Each row is followed by its class.
[-9,25,0,-39,-4,1,-4,33,30,30,37,13,-2,13,-32,3,5,-74,6,14,-7,22,-14,3,-15,-11,4,24,-55,-39,-47,53,17,20,15,-6,0,-22] | W
[-6,-2,-4,-24,-1,-11,-32,6,36,-17,-10,28,20,7,-2,5,25,50,-20,-22,-10,19,-7,7,2,12,-4,26,60,-21,12,-2,2,-25,3,-18,-8,7] | K
[-90,-11,-8,-18,58,-73,-15,-58,65,4,1,1,-53,3,-13,-11,-59,83,21,-9,-35,-69,8,-86,15,15,24,4,13,5,33,-25,-29,-10,-40,0,-53,20] | B
[21,-8,22,2,-27,1,25,-3,-14,-22,-47,44,20,-14,10,-43,0,-30,18,17,34,42,3,12,0,-25,-14,-28,-74,29,1,-11,0,19,5,5,-1,12] | B
[-22,37,11,-26,-18,-11,13,-39,22,-20,-12,31,6,21,-16,3,-19,7,25,2,-1,0,16,-2,7,-7,-12,-6,-40,-30,27,-22,5,4,36,-17,-7,7] | W
[-6,29,-20,27,3,-11,-32,-22,21,44,-20,-10,-58,2,-27,36,0,-61,-5,-25,-30,-19,-14,18,15,-10,-12,14,-28,10,-33,0,10,7,5,52,6,-34] | L
[-7,1,22,-26,13,27,12,1,-2,9,-19,-12,30,0,28,8,24,-22,-9,13,26,15,-26,39,19,3,-22,8,-78,30,-22,-63,-19,10,-32,21,9,2] | B
[-29,25,14,-14,-14,-9,39,-36,17,-35,-18,-2,4,14,-26,0,2,6,10,3,8,32,15,11,-3,-25,-8,-25,-29,-28,19,-27,-2,22,28,-16,-23,6] | W
[-7,-80,3,30,-15,-40,-7,-51,56,-22,-50,-38,-57,-22,6,29,27,33,-74,-5,2,-13,-14,13,0,-53,-11,-54,50,13,1,-5,-20,4,-10,46,-21,54] | K
[-51,-31,-13,9,-3,-11,11,1,23,22,-7,-33,-85,-3,4,27,4,-10,-30,-24,-25,-5,-23,15,-7,-29,-17,-3,-34,5,-40,6,4,18,-1,40,16,-25] | J
[-13,-4,-3,-27,15,-17,-21,2,41,74,3,-19,0,-24,-55,51,-22,-75,-16,-2,-24,43,11,-28,-26,-27,-33,5,-26,-23,-71,-43,16,41,19,56,50,16] | W
[-21,6,19,-1,-13,-13,-17,0,59,17,-53,30,-4,-40,-4,-8,16,-33,-2,5,24,23,-44,-19,12,-6,-13,0,-52,21,-11,-50,-21,7,-7,-29,-15,18] | S
[-29,-17,2,8,-2,-12,-21,-6,-7,18,30,3,-57,-11,8,32,5,-10,-20,6,-43,-4,-21,35,3,-8,-12,-5,-35,25,-37,-10,6,-14,-9,62,23,-33] | B
[-9,-27,2,-26,-15,-2,-22,-23,28,62,7,13,-34,-14,-14,74,-22,-63,-18,16,-8,-19,-34,1,15,-37,-29,53,-69,-62,-31,3,6,45,-10,54,4,1] | V
[-49,-19,-13,-19,-17,-10,18,-14,-31,-11,20,-50,-114,85,52,10,-22,38,-15,-42,4,-1,23,-42,75,-81,17,-5,75,29,17,-29,-24,-21,20,9,-18,21] | Y
[-32,-2,-14,5,-1,-14,-32,-4,4,36,1,-24,-64,16,7,38,-25,-8,-20,-16,-29,-19,-8,-7,8,-16,1,-1,9,4,-34,-14,-4,10,4,41,8,-31] | Y
[-20,30,24,-19,-18,-8,26,-24,21,-12,-10,7,4,6,-16,-3,-3,5,0,-29,-3,-1,13,13,11,-12,0,5,-69,-2,6,-8,8,25,22,-10,-1,-11] | V
[-41,11,43,-24,-17,2,-2,-19,19,-7,-51,27,20,-3,12,-5,17,-12,5,-9,27,39,-22,8,-35,21,8,5,-24,22,1,-26,-17,-18,21,-41,-13,-15] | B
[-23,37,10,-18,-16,-12,12,-17,24,-20,-3,31,-7,23,-18,10,-2,-22,35,-12,5,18,20,-6,-7,-1,-7,2,-27,-45,22,-6,15,2,40,-14,-2,-6] | J
[-39,16,16,-7,7,-13,-30,8,46,12,-25,36,2,10,-1,-1,10,32,8,-17,3,14,-1,18,-13,18,8,41,36,-23,13,-11,0,-31,37,-32,10,-2] | V
[-4,-4,5,6,-52,8,-34,35,3,11,-32,55,-7,26,26,-12,-9,-37,-11,-3,7,46,-17,11,17,-35,-5,0,-3,16,-22,11,17,2,11,-10,8,-15] | J
[-28,0,11,-28,-10,-5,-31,-4,33,-19,-32,20,19,13,-7,1,35,41,-3,-24,-1,30,-8,40,-30,14,15,2,53,-34,18,-17,4,-14,27,-44,-13,-3] | V
[-29,34,11,-21,-21,-3,8,-19,3,-6,-14,25,-16,9,-13,3,0,-12,14,-17,8,11,14,2,-4,0,5,7,-31,-37,19,-12,4,9,28,-20,0,-5] | B
[-21,-24,15,-12,-12,6,-26,11,19,-24,-30,32,14,-27,18,-14,22,71,-12,-7,0,6,5,17,-16,26,-13,29,41,-34,11,-11,-5,-18,-2,-18,6,-12] | L
[-59,-23,41,-2,-30,-11,35,8,25,33,-31,26,-26,32,-16,-24,-64,33,-60,42,3,66,60,-15,-19,-41,1,43,34,-60,-24,-14,-17,-26,63,-25,50,44] | B
[5,44,18,11,22,16,45,-66,8,-31,2,-41,31,3,3,-34,-18,6,32,-42,30,-13,74,-59,54,-37,-73,8,-7,11,23,-82,-24,27,24,38,12,-18] | L
[24,-11,3,-13,-20,2,-17,-9,20,-18,-48,30,3,-30,-7,-27,13,-1,6,13,-8,21,-13,10,3,-16,-8,-8,-22,13,-7,-23,15,7,-4,-15,-15,4] | L
[-9,32,13,-17,-13,11,19,-23,1,-15,0,23,9,-5,-12,-2,-1,-6,16,-13,1,-2,25,8,14,-1,-21,3,-63,-8,19,-20,2,15,27,-3,6,-13] | B
[5,-77,1,-17,-36,35,39,-44,-50,22,-23,-16,-60,-36,-1,37,-24,34,-69,60,-60,36,-2,30,-7,-42,8,-36,17,-14,16,-11,-25,14,35,1,-10,19] | Y
[-46,11,18,-13,-21,-35,-35,18,29,-53,-7,32,-9,-11,-1,-14,9,65,29,-10,0,18,13,6,2,-2,9,9,41,-15,3,-32,-13,-25,13,-20,-15,-2] | S
[3,-18,-8,-21,6,-16,-44,-10,45,-20,-34,16,6,10,13,-13,32,40,1,-44,-10,-14,-26,4,-13,8,15,22,46,-29,19,13,2,-11,-2,-21,-20,-12] | K
[-17,10,-21,28,-4,-17,-31,-23,20,31,-20,-1,-67,7,-32,48,-3,-28,-21,-3,-36,-14,-13,17,12,-4,-21,6,-36,22,-24,-2,17,-18,3,48,5,-20] | W
[-2,-20,-7,-25,28,-21,-29,-32,32,5,15,-85,33,-5,-18,63,12,-15,2,-66,-34,-65,-26,-38,-15,14,7,26,-29,20,-39,-34,9,40,-42,30,2,-18] | K
[0,-28,-4,-21,66,12,54,-57,42,27,-3,-63,22,14,12,32,-18,9,-35,-13,-2,-14,13,-48,4,0,-12,-32,45,105,9,-26,-34,-22,1,20,-7,63] | J
[-11,-15,7,-30,-4,-19,-20,7,31,-37,-24,13,10,-5,15,-11,39,57,12,-17,10,-8,-16,20,-26,40,10,3,11,-25,28,-12,6,-27,-6,-35,0,28] | J
[-47,-7,-9,-5,-25,7,-35,-16,25,-22,-39,-1,-4,2,3,5,21,58,7,-37,-17,-18,4,12,-3,10,0,35,67,-19,30,-13,-11,-12,19,-56,-24,-20] | Y
[-31,0,-17,-12,-16,-25,3,2,4,33,-12,3,-34,-56,-40,53,-31,-44,22,-5,-4,15,15,-40,7,-28,-26,18,-29,-10,-37,-26,-15,57,-4,52,7,31] | Y
[-19,6,-5,1,1,5,-18,21,36,-17,-17,41,13,-3,-4,-3,46,31,-12,-5,-16,30,15,20,2,22,10,11,38,-13,22,-5,11,-19,-9,-28,-8,2] | Y
[25,-35,11,3,-29,-1,-14,5,4,-8,-45,-9,14,-29,-12,-6,65,-49,-13,12,27,46,-36,32,1,-16,-21,-38,-59,35,5,-7,9,10,-11,-14,-24,20] | W
[-25,-15,-11,-28,-29,7,5,-13,27,-20,-18,1,-24,-50,-21,55,26,-49,4,1,0,-7,-5,-10,4,-19,-22,13,-55,-12,-41,-28,-1,43,-71,43,-15,23] | S
[-28,24,13,-18,-13,-10,24,-27,19,-29,-5,7,-12,4,3,-5,2,15,20,-22,-2,15,8,-4,4,-17,4,-19,-13,-15,30,-28,8,14,32,-24,-3,3] | J
[-16,16,12,-6,-15,-7,-55,3,24,-27,-34,26,-8,-12,11,-27,21,63,14,-23,-3,-17,-3,27,-8,20,31,20,52,-27,21,-14,-6,-22,18,-40,-6,-9] | V
[6,-8,-4,-46,2,-5,10,18,8,-22,29,14,-9,95,80,-60,-11,37,-26,-2,22,-8,55,15,56,-41,14,-70,68,67,27,63,17,-45,-20,19,6,65] | J
[-39,19,0,16,2,-14,3,-21,11,10,-6,18,-75,-31,3,14,-3,-6,-5,-5,-24,1,-20,31,-3,-15,-5,-15,-37,33,-25,-6,0,1,15,45,9,-33] | B
[0,-54,-8,-71,64,2,64,7,55,-3,12,62,-27,20,-2,-49,38,50,-36,18,-59,41,15,66,23,-4,-23,-64,-108,70,26,30,23,-39,8,15,-9,17] | B
[9,-26,0,7,-11,-7,21,19,4,36,5,-34,14,19,-63,24,6,11,-101,15,-42,21,22,44,-25,24,19,-14,-20,9,-13,77,11,-15,12,-10,7,27] | W
[-27,2,-6,7,23,-32,18,-49,58,26,-30,-29,16,-21,-3,25,-42,-26,3,-22,7,-1,-24,-33,-40,-54,1,-26,7,-25,-31,-44,22,91,-13,26,12,11] | S
[-10,-28,-15,-66,-15,16,-49,15,-2,37,-1,0,-43,-50,-39,64,23,-64,10,-32,-63,-5,-22,4,-6,6,6,64,-63,-15,-64,27,8,34,-40,46,-16,-49] | L
[36,11,14,18,-21,7,-7,4,-20,13,-31,27,9,-23,28,-17,1,-22,5,36,19,27,-33,44,15,-22,-10,-10,-29,2,-3,-30,9,13,9,9,22,8] | L
[7,7,24,-6,-35,13,-6,16,-18,-1,-19,9,3,0,7,6,23,-26,-13,16,12,58,-3,21,12,-19,11,-1,-11,2,-1,-18,4,4,19,-19,-6,-6] | Y
[-27,-12,-7,16,-16,-21,-39,-20,-7,48,-23,-32,-82,19,-16,58,2,-28,-33,-24,-21,-12,-33,21,-26,8,-18,15,-31,-19,-25,13,11,-17,23,42,19,-45] | W
[10,-58,1,-29,-17,15,25,12,20,-1,-61,48,9,-21,13,-6,24,-10,-9,14,10,41,-42,39,-28,-4,-29,-16,-82,-6,4,7,12,21,-1,-12,-2,12] | J
[-31,31,2,0,-20,-6,24,-33,8,-13,-3,28,-12,3,-12,8,-16,6,6,4,-27,17,4,4,12,-23,-9,1,-13,-36,15,-20,5,18,22,-5,3,-14] | K
[-14,-1,16,-18,-1,-11,-22,7,22,-22,-23,23,-1,-12,21,-6,36,39,6,-19,9,26,-4,27,-10,15,10,9,35,-30,22,-16,-7,-18,1,1,4,14] | J
[-12,-7,5,6,-2,29,5,34,30,4,-28,20,33,9,-9,-27,12,-38,12,-11,23,35,7,11,28,-37,-46,32,-68,25,-22,-18,1,31,23,-19,-6,-35] | B
[-33,32,6,-3,-26,-15,3,-17,16,-6,-5,18,-14,4,-2,6,-14,6,20,-14,-7,-7,9,-1,9,-11,2,5,-13,-5,18,-2,7,11,38,-28,-3,-10] | Y
[-25,28,13,-22,-25,3,17,-6,11,-21,16,15,3,12,-12,13,10,-15,21,6,-9,22,11,21,16,-24,9,2,-22,-21,17,-9,15,8,23,-33,-10,-1] | S
[-37,10,2,4,8,-22,5,-15,34,13,12,-6,-56,-1,-14,3,8,-14,-10,-10,-27,-5,-6,18,16,-16,-23,-16,-56,27,-27,-21,0,-4,4,38,12,-18] | V
[-18,36,1,-8,-27,-4,5,-10,0,-10,6,4,-24,2,-12,13,3,-17,20,-11,-1,4,6,-9,18,-14,0,10,-21,-4,15,-14,19,1,20,-29,1,-3] | S
[-4,20,10,3,-36,-8,7,4,-22,-22,-14,3,0,11,-7,-9,34,-30,-2,1,17,64,-14,21,19,-18,-27,-39,-56,48,10,-24,42,-4,-3,-28,-13,-22] | S
[-10,-6,13,-17,-25,-4,1,44,-7,2,-4,38,1,11,28,-43,-8,3,-6,35,16,35,-12,12,40,-22,-16,-22,-55,29,-4,-15,2,-5,-16,-21,5,14] | S
[31,-42,-10,-75,-57,17,-42,36,-59,14,-8,-32,-49,48,4,-1,62,-27,-46,-4,12,67,1,-5,0,-6,24,-33,43,-29,31,7,44,-31,15,-77,-7,33] | Y
[2,-8,21,-20,-13,-15,-31,3,33,-33,-29,25,20,-13,0,-35,46,52,0,-23,-2,17,2,26,-16,11,33,5,31,2,31,14,26,-21,10,-54,-13,12] | V
[-36,20,16,-22,-26,-9,28,-22,6,-25,5,25,-7,20,-5,0,-7,9,9,-11,-3,23,8,10,9,-26,5,-6,-28,2,17,-13,13,6,35,-30,-8,2] | B
[10,13,-2,2,-23,13,15,-12,2,0,-33,24,2,-16,-17,-5,17,-45,-13,6,-2,56,0,-4,22,-30,-22,-5,-23,17,-2,-8,8,17,-8,3,-9,1] | K
[-24,4,13,-33,17,-19,-16,12,45,-24,-21,14,2,19,0,-16,19,58,15,-11,7,23,-4,9,-16,21,6,25,14,-27,21,-22,13,-32,26,-46,-9,0] | J
[-19,29,3,-32,-17,-9,-10,-20,4,-8,1,24,-18,11,-20,3,-16,-7,26,-4,-6,3,10,-7,26,-16,-11,2,-49,-23,15,-40,7,14,26,-15,-12,-7] | B
[-39,-5,20,-44,-8,-21,-29,2,32,25,34,6,2,-41,-41,26,19,-4,-16,-15,-92,19,1,15,-8,10,21,23,-32,-25,-26,-3,7,10,2,3,25,-18] | K
[-31,33,17,-22,-15,-11,26,-22,21,-19,5,7,5,15,-14,5,4,2,2,-9,-6,17,19,13,18,-15,-9,-18,-44,1,7,-30,0,6,19,0,5,15] | W
[-42,-39,25,22,-44,9,51,-43,36,-17,-39,8,-45,-57,13,-3,11,20,-25,-16,-13,-37,-3,15,-71,14,14,-8,0,-6,18,74,-27,-10,55,-33,18,4] | J
